Here is a tiny trained network, its code and every weight. The questions are about switching its units off for an input and a target symbol, where a switched-off unit gives its printed mean instead of its output.

import numpy as np


def w(rows, s, z=0):
    codes = np.array(rows[::2]) - 128.0
    scale = np.full(codes.shape[1], s)
    scale[-1] = z or s
    return codes * scale


def norm(h):
    return h / np.sqrt((h * h).mean(-1, keepdims=True) + 1e-5)


def f(y):
    return np.maximum(y, 0)


def softmax(a):
    e = np.exp(a - a.max(-1, keepdims=True))
    return e / e.sum(-1, keepdims=True)


def log_softmax(a):
    a = a - a.max(-1, keepdims=True)
    return a - np.log(np.exp(a).sum(-1, keepdims=True))


def net(x, mask):
    ids = ['ΘΛΣΦατ'.index(c) for c in x.split()]
    T = len(ids)
    res = E[ids] + P[:T]
    q, k, v = (norm(res) @ M[0].T for M in (Q, K, V))
    z = softmax(np.where(np.tri(T) > 0, q @ k.T / 2**0.5, -1e9)) @ v
    res = res + np.where(mask[0], z, O[0][:, -1]) @ O[0][:, :-1]
    y = f(norm(res) @ A[0][:, :-1].T + A[0][:, -1])
    res = res + np.where(mask[1:9], y, B[0][:, -1]) @ B[0][:, :-1]
    return log_softmax(norm(res)[-1] @ U[:, :-1].T + U[:, -1])


Q, K, V, O, A, B = {}, {}, {}, {}, {}, {}
E = w([
[162,116,94,33],'Θ',
[97,146,189,115],'Λ',
[139,4,191,164],'Σ',
[124,105,137,90],'Φ',
[132,14,202,145],'α',
[127,99,137,71],'τ',
],0.018)
P = w([
[200,196,135,255],'0',
[90,243,213,105],'1',
[173,213,95,206],'2',
[52,163,135,137],'3',
[74,167,120,102],'4',
[61,163,114,109],'5',
[59,153,109,98],'6',
[30,146,131,74],'7',
[86,180,68,134],'8',
[9,132,102,54],'9',
],0.0057)
Q[0] = w([
[249,172,90,128],'head 0',
[184,73,253,17],'head 0',
],0.0052)
K[0] = w([
[65,178,230,3],'head 0',
[58,69,164,121],'head 0',
],0.0062)
V[0] = w([
[194,149,55,200],'head 0',
[112,1,160,157],'head 0',
],0.0088)
O[0] = w([
[118,175,254,61,3],'head 0',
[70,220,54,150,204],'head 0',
],0.0071,0.0067)
A[0] = w([
[152,204,207,82,137],'neuron 0',
[20,244,59,154,202],'neuron 1',
[164,183,134,65,251],'neuron 2',
[53,199,221,112,161],'neuron 3',
[84,145,2,64,115],'neuron 4',
[176,63,202,165,138],'neuron 5',
[41,100,125,126,150],'neuron 6',
[126,232,164,172,34],'neuron 7',
],0.0094,0.003)
B[0] = w([
[63,125,23,252,150],'neuron 0',
[108,122,155,71,254],'neuron 1',
[74,102,189,254,162],'neuron 2',
[104,112,29,20,191],'neuron 3',
[159,188,123,87,252],'neuron 4',
[100,174,249,62,158],'neuron 5',
[223,87,82,168,203],'neuron 6',
[212,56,11,176,156],'neuron 7',
],0.0072,0.0094)
U = w([
[83,184,193,106,102],'Θ',
[83,81,71,182,155],'Λ',
[92,214,142,135,53],'Σ',
[205,99,147,71,58],'Φ',
[189,195,130,160,99],'α',
[145,89,247,115,254],'τ',
],0.013,0.0093)

Each question gives the input, a string of symbols that net reads in full, and the target symbol t.
The units are the heads (2 rows each of Q, K, V and O) and the neurons (one row each of A and B). Each row of codes is followed by its name. A weight is (code - 128) times the scale printed after its matrix; where a second scale follows, it is the last column's (O, A, B and U).
mask holds one flag per unit, heads first, then neurons. A switched-off unit (its flag False) gives its mean, the last column of its rows in O or B, instead of its output. The means were averaged over made-up inputs and are rounded, as every weight is.
A unit's drop is (log p(t) with every unit on - log p(t) with that unit switched off) / (log p(t) with every unit on - log p(t) with every unit switched off).
The circuit of an input: a set's keep is (log p(t) with only the set's units on - log p(t) with every unit switched off) / (log p(t) with every unit on - log p(t) with every unit switched off). Starting from all 9 units, units are removed one at a time, each time the one whose removal leaves the highest keep (on an exact tie, the one counted first), for as long as the keep stays at least 0.8.
units of the circuit, in order: the units of the circuit, biggest drop first
top k neurons: the k neurons with the biggest drops, biggest first
drop when u is switched off: that unit's drop, to one decimal
input α Φ Σ Λ Λ, target Λ: units of the circuit, in order -> neuron 7
input Φ Θ Φ Λ, target Λ: top 2 neurons -> neuron 0; neuron 4
input α α Φ, target Σ: top 2 neurons -> neuron 6; neuron 3
input τ Σ Φ, target Θ: top 3 neurons -> neuron 6; neuron 1; neuron 7
input Φ Θ Σ Σ Φ, target Θ: units of the circuit, in order -> head 0; neuron 1
input Λ Φ Λ, target Φ: top 3 neurons -> neuron 7; neuron 2; neuron 5
input Λ Λ Φ, target Φ: top 2 neurons -> neuron 2; neuron 1
input Φ Σ Σ Σ τ, target Θ: top 2 neurons -> neuron 1; neuron 7
input τ Λ Φ, target Φ: drop when neuron 6 is switched off -> 0.2
input Θ τ Λ Θ τ Φ Λ τ Σ, target τ: drop when neuron 3 is switched off -> 0.2
input Θ Θ Λ Θ Λ Φ τ α Λ, target Φ: drop when neuron 3 is switched off -> -0.1
input Λ Θ Φ, target τ: drop when neuron 7 is switched off -> 0.0
